Below are the code and all the weights of a small trained network. Each question names an input and a class and asks about switching units off, where a switched-off unit gives its printed mean instead of its output.

import numpy as np


def w(rows, s, z=0):
    codes = np.array(rows[::2]) - 128.0
    scale = np.full(codes.shape[1], s)
    scale[-1] = z or s
    return codes * scale


def f(y):
    return np.maximum(y, 0)


def log_softmax(a):
    a = a - a.max(-1, keepdims=True)
    return a - np.log(np.exp(a).sum(-1, keepdims=True))


def net(x, mask):
    res = np.array(x, float).reshape(1, 6) / 4 @ E
    y = f(res @ A[0][:, :-1].T + A[0][:, -1])
    res = res + np.where(mask, y, B[0][:, -1]) @ B[0][:, :-1]
    return log_softmax(res[-1] @ U[:, :-1].T + U[:, -1])


A, B = {}, {}
E = w([
[192,143,27,143,164,107,94,28,111,98,32],'x0',
[233,154,139,50,54,88,180,13,150,73,51],'x1',
[133,221,166,76,255,244,229,150,237,185,103],'x2',
[96,75,193,72,65,119,140,126,180,185,92],'x3',
[112,96,147,124,8,188,172,201,140,24,201],'x4',
[219,225,164,123,184,94,187,144,60,107,241],'x5',
],0.0065)
A[0] = w([
[240,162,119,113,105,54,138,71,61,91,143,135],'n1',
[130,143,119,114,197,85,95,73,146,253,61,143],'n2',
[105,154,227,74,113,183,222,188,222,141,162,117],'n3',
[117,58,83,107,30,118,128,75,199,91,58,253],'n4',
[169,207,61,206,215,180,147,182,88,91,199,60],'n5',
[28,39,157,171,68,120,78,194,94,121,191,116],'n6',
[202,127,117,106,67,69,148,97,46,38,168,143],'n7',
[129,180,226,60,134,184,213,187,194,160,182,121],'n8',
[46,62,133,192,97,120,66,222,61,121,207,154],'n9',
[193,119,121,107,65,67,147,71,102,58,149,74],'n10',
],0.0061,0.0024)
B[0] = w([
[213,208,175,113,137,125,106,96,33,94,123,210],'n1',
[141,128,111,122,199,79,111,77,148,244,81,219],'n2',
[137,133,215,36,119,191,201,215,223,113,176,251],'n3',
[121,48,81,96,39,198,52,117,150,84,48,234],'n4',
[54,204,40,200,187,183,142,136,131,49,202,227],'n5',
[52,30,133,181,1,37,134,211,108,203,153,219],'n6',
[197,141,183,105,73,115,117,138,41,65,136,217],'n7',
[97,156,223,73,164,141,221,188,215,153,201,254],'n8',
[60,101,135,217,73,21,144,189,94,207,194,224],'n9',
[193,139,189,76,77,148,78,110,70,78,89,196],'n10',
],0.0062,0.0092)
U = w([
[53,52,136,200,53,51,134,189,96,159,180,44],'0',
[215,137,176,87,91,118,102,82,33,63,110,17],'1',
[138,156,98,144,254,59,112,50,125,226,96,253],'2',
[112,187,12,209,208,183,140,121,96,41,187,32],'3',
[117,145,216,53,159,191,230,174,222,125,189,226],'4',
[92,36,65,91,87,202,80,74,210,110,37,172],'5',
],0.0071,0.00062)

Each question gives the input, the list of numbers given to net, and the class t.
The units are the neurons (one row each of A and B). Each row of codes is followed by its name. A weight is (code - 128) times the scale printed after its matrix; where a second scale follows, it is the last column's (A, B and U).
mask holds one flag per neuron, in row order. A switched-off neuron (its flag False) gives its mean, the last column of its row in B, instead of its output. The means were averaged over made-up inputs and are rounded, as every weight is.
A unit's drop is (log p(t) with every unit on - log p(t) with that unit switched off) / (log p(t) with every unit on - log p(t) with every unit switched off).
The circuit of an input: a set's keep is (log p(t) with only the set's units on - log p(t) with every unit switched off) / (log p(t) with every unit on - log p(t) with every unit switched off). Starting from all 10 units, units are removed one at a time, each time the one whose removal leaves the highest keep (on an exact tie, the one counted first), for as long as the keep stays at least 0.8.
circuit, biggest first: the units of the circuit, biggest drop first
k most important neurons: the k neurons with the biggest drops, biggest first
drop of u: that unit's drop, to one decimal
input [2,-3,7,4,-7,-1], class 2: circuit, biggest first : n2
input [-7,6,-1,-7,4,0], class 1: circuit, biggest first : n7, n10
input [8,2,-8,-6,-5,-7], class 1: 3 most important neurons : n1, n7, n10
input [-2,-7,1,-2,7,3], class 0: 2 most important neurons : n9, n6
input [-4,2,1,-2,8,-6], class 0: 3 most important neurons : n6, n9, n4
input [7,-2,-8,-3,-7,-1], class 1: 2 most important neurons : n1, n7
input [4,4,-6,-1,8,-6], class 1: 2 most important neurons : n7, n10
input [-6,5,0,-5,-3,8], class 1: 2 most important neurons : n1, n7
input [6,6,-8,3,8,-4], class 1: drop of n7 : 0.3
input [-1,-1,0,-3,-7,-2], class 2: drop of n1 : 0.0
input [7,-8,1,-1,2,-1], class 3: drop of n3 : 0.1
